Below is a small trained network, with its code and all its weights. Each question gives an input and a class and asks what happens when units are switched off, that is, made to give their printed mean instead of their output.

import numpy as np


def w(rows, s, z=0):
    codes = np.array(rows[::2]) - 128.0
    scale = np.full(codes.shape[1], s)
    scale[-1] = z or s
    return codes * scale


def f(y):
    return np.maximum(y, 0)


def log_softmax(a):
    a = a - a.max(-1, keepdims=True)
    return a - np.log(np.exp(a).sum(-1, keepdims=True))


def net(x, mask):
    res = np.array(x, float).reshape(1, 3) / 4 @ E
    y = f(res @ A[0][:, :-1].T + A[0][:, -1])
    res = res + np.where(mask, y, B[0][:, -1]) @ B[0][:, :-1]
    return log_softmax(res[-1] @ U[:, :-1].T + U[:, -1])


A, B = {}, {}
E = w([
[92,78,185,251],'x0',
[28,165,223,60],'x1',
[158,245,156,173],'x2',
],0.012)
A[0] = w([
[137,146,108,76,208],'n0',
[178,98,68,145,130],'n1',
[167,166,79,50,81],'n2',
[57,102,117,175,157],'n3',
[39,160,145,95,68],'n4',
[128,46,148,98,101],'n5',
[135,101,155,158,88],'n6',
[69,126,185,110,98],'n7',
[144,120,100,60,88],'n8',
[75,164,132,124,87],'n9',
[160,118,48,158,53],'n10',
[248,151,127,175,135],'n11',
[116,185,119,151,97],'n12',
[115,177,119,160,248],'n13',
[130,126,177,104,92],'n14',
[112,73,168,182,88],'n15',
[105,78,111,100,146],'n16',
[148,117,105,163,159],'n17',
[135,102,167,168,86],'n18',
[144,129,81,133,98],'n19',
[116,115,187,87,87],'n20',
[87,102,164,78,101],'n21',
[172,124,106,36,116],'n22',
[98,153,161,118,198],'n23',
[141,120,54,154,191],'n24',
[97,99,160,181,128],'n25',
[77,146,158,114,112],'n26',
[97,89,161,249,93],'n27',
[144,68,88,124,186],'n28',
[75,173,46,111,126],'n29',
[171,227,143,155,118],'n30',
[160,123,88,160,59],'n31',
[169,132,123,63,69],'n32',
[75,173,152,114,81],'n33',
[113,66,94,115,68],'n34',
[41,153,151,123,69],'n35',
[117,44,120,96,57],'n36',
[161,107,87,183,76],'n37',
[181,185,167,141,67],'n38',
[148,217,164,191,81],'n39',
],0.016,0.015)
B[0] = w([
[112,133,171,94,248],'n0',
[97,147,101,111,220],'n1',
[207,181,179,118,225],'n2',
[146,142,189,90,204],'n3',
[138,145,88,139,198],'n4',
[149,50,126,209,186],'n5',
[190,144,143,117,154],'n6',
[113,163,76,119,196],'n7',
[176,142,157,120,192],'n8',
[125,157,88,178,161],'n9',
[142,164,62,156,184],'n10',
[95,145,100,107,232],'n11',
[149,82,117,193,158],'n12',
[77,76,190,76,244],'n13',
[133,146,93,148,153],'n14',
[216,157,167,123,193],'n15',
[113,23,130,185,197],'n16',
[90,150,120,93,195],'n17',
[194,162,166,132,164],'n18',
[124,178,116,164,159],'n19',
[126,158,67,133,174],'n20',
[128,134,74,119,193],'n21',
[177,129,167,113,234],'n22',
[78,129,114,77,222],'n23',
[78,157,136,109,234],'n24',
[152,152,175,113,198],'n25',
[100,163,81,130,184],'n26',
[179,172,152,102,245],'n27',
[87,109,126,114,236],'n28',
[181,127,170,111,183],'n29',
[149,14,111,212,212],'n30',
[109,188,57,155,161],'n31',
[187,170,161,134,177],'n32',
[129,157,83,132,180],'n33',
[141,99,102,196,166],'n34',
[133,155,88,135,181],'n35',
[180,68,90,252,176],'n36',
[103,164,85,126,188],'n37',
[195,74,76,222,163],'n38',
[167,71,124,178,199],'n39',
],0.012,0.015)
U = w([
[201,219,218,126,82],'0',
[134,29,101,198,103],'1',
[67,237,39,133,65],'2',
[1,113,235,77,255],'3',
],0.014,0.012)

Each question gives the input, the list of numbers given to net, and the class t.
The units are the neurons (one row each of A and B). Each row of codes is followed by its name. A weight is (code - 128) times the scale printed after its matrix; where a second scale follows, it is the last column's (A, B and U).
mask holds one flag per neuron, in row order. A switched-off neuron (its flag False) gives its mean, the last column of its row in B, instead of its output. The means were averaged over made-up inputs and are rounded, as every weight is.
A unit's drop is (log p(t) with every unit on - log p(t) with that unit switched off) / (log p(t) with every unit on - log p(t) with every unit switched off).
The circuit of an input: a set's keep is (log p(t) with only the set's units on - log p(t) with every unit switched off) / (log p(t) with every unit on - log p(t) with every unit switched off). Starting from the 12 units with the biggest drops (on a tie, the unit counted first), units are removed one at a time, each time the one whose removal leaves the highest keep (on an exact tie, the one counted first), for as long as the keep stays at least 0.8.
units of the circuit, in order: the units of the circuit, biggest drop first
most important unit: the unit with the biggest drop
top k neurons: the k neurons with the biggest drops, biggest first
drop of u: that unit's drop, to one decimal
input [-3,-1,4], class 1: units of the circuit, in order -> (n30)
input [-7,7,-8], class 1: top 2 neurons -> (n16 n36)
input [-7,4,8], class 1: top 2 neurons -> (n30 n38)
input [-3,-7,6], class 2: top 2 neurons -> (n11 n31)
input [4,-4,-4], class 0: top 3 neurons -> (n30 n27 n15)
input [4,-3,-4], class 0: top 4 neurons -> (n30 n27 n15 n3)
input [-3,3,2], class 3: top 2 neurons -> (n27 n15)
input [-1,7,7], class 1: top 3 neurons -> (n30 n39 n38)
input [-4,3,-5], class 1: top 2 neurons -> (n16 n27)
input [2,5,-4], class 2: top 2 neurons -> (n30 n7)
input [-3,2,0], class 3: top 2 neurons -> (n27 n15)
input [-7,-8,-1], class 2: drop of n27 -> 0.2
input [3,2,4], class 1: drop of n0 -> 0.2
input [-3,2,-3], class 3: drop of n30 -> 0.2
input [5,6,1], class 2: most important unit -> n7
